Below is a small trained network, with its code and all its weights. Each question gives an input and a class and asks what happens when units are switched off, that is, made to give their printed mean instead of their output.

import numpy as np


def w(rows, s, z=0):
    codes = np.array(rows[::2]) - 128.0
    scale = np.full(codes.shape[1], s)
    scale[-1] = z or s
    return codes * scale


def norm(h):
    return h / np.sqrt((h * h).mean(-1, keepdims=True) + 1e-5)


def f(y):
    return np.maximum(y, 0)


def log_softmax(a):
    a = a - a.max(-1, keepdims=True)
    return a - np.log(np.exp(a).sum(-1, keepdims=True))


def net(x, mask):
    res = np.array(x, float).reshape(1, 7) / 4 @ E
    u = 0
    for l in range(2):
        y = f(norm(res) @ A[l][:, :-1].T + A[l][:, -1])
        res = res + np.where(mask[u : u + 5], y, B[l][:, -1]) @ B[l][:, :-1]
        u += 5
    return log_softmax(norm(res)[-1] @ U[:, :-1].T + U[:, -1])


A, B = {}, {}
E = w([
[123,134,117,139,113,107,139,133,116,127,144,134],'x0',
[184,193,142,125,98,49,61,64,227,24,131,177],'x1',
[137,160,90,168,138,136,127,117,90,126,100,120],'x2',
[119,142,124,144,113,133,109,137,155,160,135,111],'x3',
[179,153,211,255,107,174,147,66,147,149,225,143],'x4',
[26,125,167,173,191,118,66,185,152,88,110,183],'x5',
[148,124,135,129,119,144,116,161,150,152,114,143],'x6',
],0.0076)
A[0] = w([
[182,105,106,116,70,120,150,95,143,110,97,130,96],'0.n1',
[96,146,1,17,84,76,94,148,129,146,80,164,1],'0.n2',
[122,148,123,133,151,115,62,171,106,104,160,163,21],'0.n3',
[167,168,105,133,136,58,93,90,188,127,119,171,72],'0.n4',
[209,158,100,76,85,106,161,119,118,180,141,67,98],'0.n5',
],0.0073,0.0032)
B[0] = w([
[142,157,88,77,62,196,105,35,109,205,134,167,193],'0.n1',
[225,61,104,218,234,75,110,188,211,95,194,47,253],'0.n2',
[37,58,158,87,19,219,96,127,60,122,120,205,157],'0.n3',
[148,224,149,41,60,128,194,206,69,118,43,125,232],'0.n4',
[60,39,73,88,85,191,58,1,58,123,152,188,227],'0.n5',
],0.0071,0.0063)
A[1] = w([
[2,128,164,193,171,90,29,177,110,104,101,211,167],'1.n1',
[215,175,193,224,94,181,173,90,130,134,221,156,138],'1.n2',
[182,226,95,75,88,71,74,103,171,33,111,150,2],'1.n3',
[56,71,91,122,187,175,211,191,45,237,181,110,251],'1.n4',
[114,138,202,161,84,128,58,128,73,131,159,194,19],'1.n5',
],0.0066,0.00073)
B[1] = w([
[192,92,45,107,71,153,132,6,83,152,160,114,223],'1.n1',
[125,70,76,111,195,77,116,189,156,71,91,100,247],'1.n2',
[44,162,212,193,136,153,162,168,123,175,134,146,248],'1.n3',
[109,212,201,143,102,109,132,145,166,115,118,173,254],'1.n4',
[158,133,116,72,172,133,108,136,111,161,131,88,195],'1.n5',
],0.013,0.0078)
U = w([
[84,252,244,152,102,136,147,137,160,147,95,169,207],'0',
[141,56,89,108,72,183,82,15,105,164,156,128,162],'1',
[149,57,92,145,251,81,121,182,184,83,114,43,5],'2',
],0.015,0.0013)

Each question gives the input, the list of numbers given to net, and the class t.
The units are the neurons (one row each of A and B). Each row of codes is followed by its name. A weight is (code - 128) times the scale printed after its matrix; where a second scale follows, it is the last column's (A, B and U).
mask holds one flag per neuron, layer by layer. A switched-off neuron (its flag False) gives its mean, the last column of its row in B, instead of its output. The means were averaged over made-up inputs and are rounded, as every weight is.
A unit's drop is (log p(t) with every unit on - log p(t) with that unit switched off) / (log p(t) with every unit on - log p(t) with every unit switched off).
The circuit of an input: a set's keep is (log p(t) with only the set's units on - log p(t) with every unit switched off) / (log p(t) with every unit on - log p(t) with every unit switched off). Starting from all 10 units, units are removed one at a time, each time the one whose removal leaves the highest keep (on an exact tie, the one counted first), for as long as the keep stays at least 0.8.
circuit, biggest first: the units of the circuit, biggest drop first
k most important neurons: the k neurons with the biggest drops, biggest first
k most important neurons of layer l: the k neurons of layer l with the biggest drops, biggest first
drop of u: that unit's drop, to one decimal
input [-4,-3,1,-7,5,4,-5], class 2: 2 most important neurons	[1.n2, 0.n5]
input [-8,8,2,6,-3,-7,-6], class 0: circuit, biggest first	[1.n3]
input [5,2,7,7,0,3,-3], class 1: 3 most important neurons	[1.n1, 0.n3, 1.n4]
input [-6,5,-1,1,6,5,4], class 2: 2 most important neurons	[1.n2, 1.n4]
input [6,6,2,6,-3,7,-1], class 1: 2 most important neurons	[1.n1, 0.n3]
input [5,-8,-8,3,5,-8,2], class 0: 2 most important neurons	[1.n4, 1.n1]
input [-7,-6,1,1,-6,6,2], class 0: 2 most important neurons	[1.n4, 1.n2]
input [3,-3,-8,-7,-4,5,-1], class 1: 2 most important neurons	[1.n1, 1.n2]
input [7,-1,-8,6,7,-6,5], class 2: 2 most important neurons of layer 1	[1.n2, 1.n1]
input [0,3,7,5,2,4,0], class 1: 2 most important neurons of layer 1	[1.n1, 1.n4]
input [1,-5,0,5,-5,-5,5], class 0: 3 most important neurons of layer 1	[1.n4, 1.n1, 1.n2]
input [-1,7,3,-4,-2,-6,0], class 0: 2 most important neurons of layer 1	[1.n3, 1.n1]
input [1,-7,-1,5,-7,-3,2], class 0: 2 most important neurons of layer 1	[1.n4, 1.n2]
input [-1,-8,8,6,-4,-8,-3], class 0: circuit, biggest first	[1.n4]
input [3,-6,-6,3,-6,4,3], class 0: 2 most important neurons of layer 1	[1.n4, 1.n2]
input [-6,-7,8,5,-4,0,-3], class 0: drop of 1.n4	1.1
input [5,3,2,8,8,-1,2], class 2: drop of 1.n2	0.8
input [4,4,-5,-6,0,6,8], class 1: drop of 1.n1	1.0
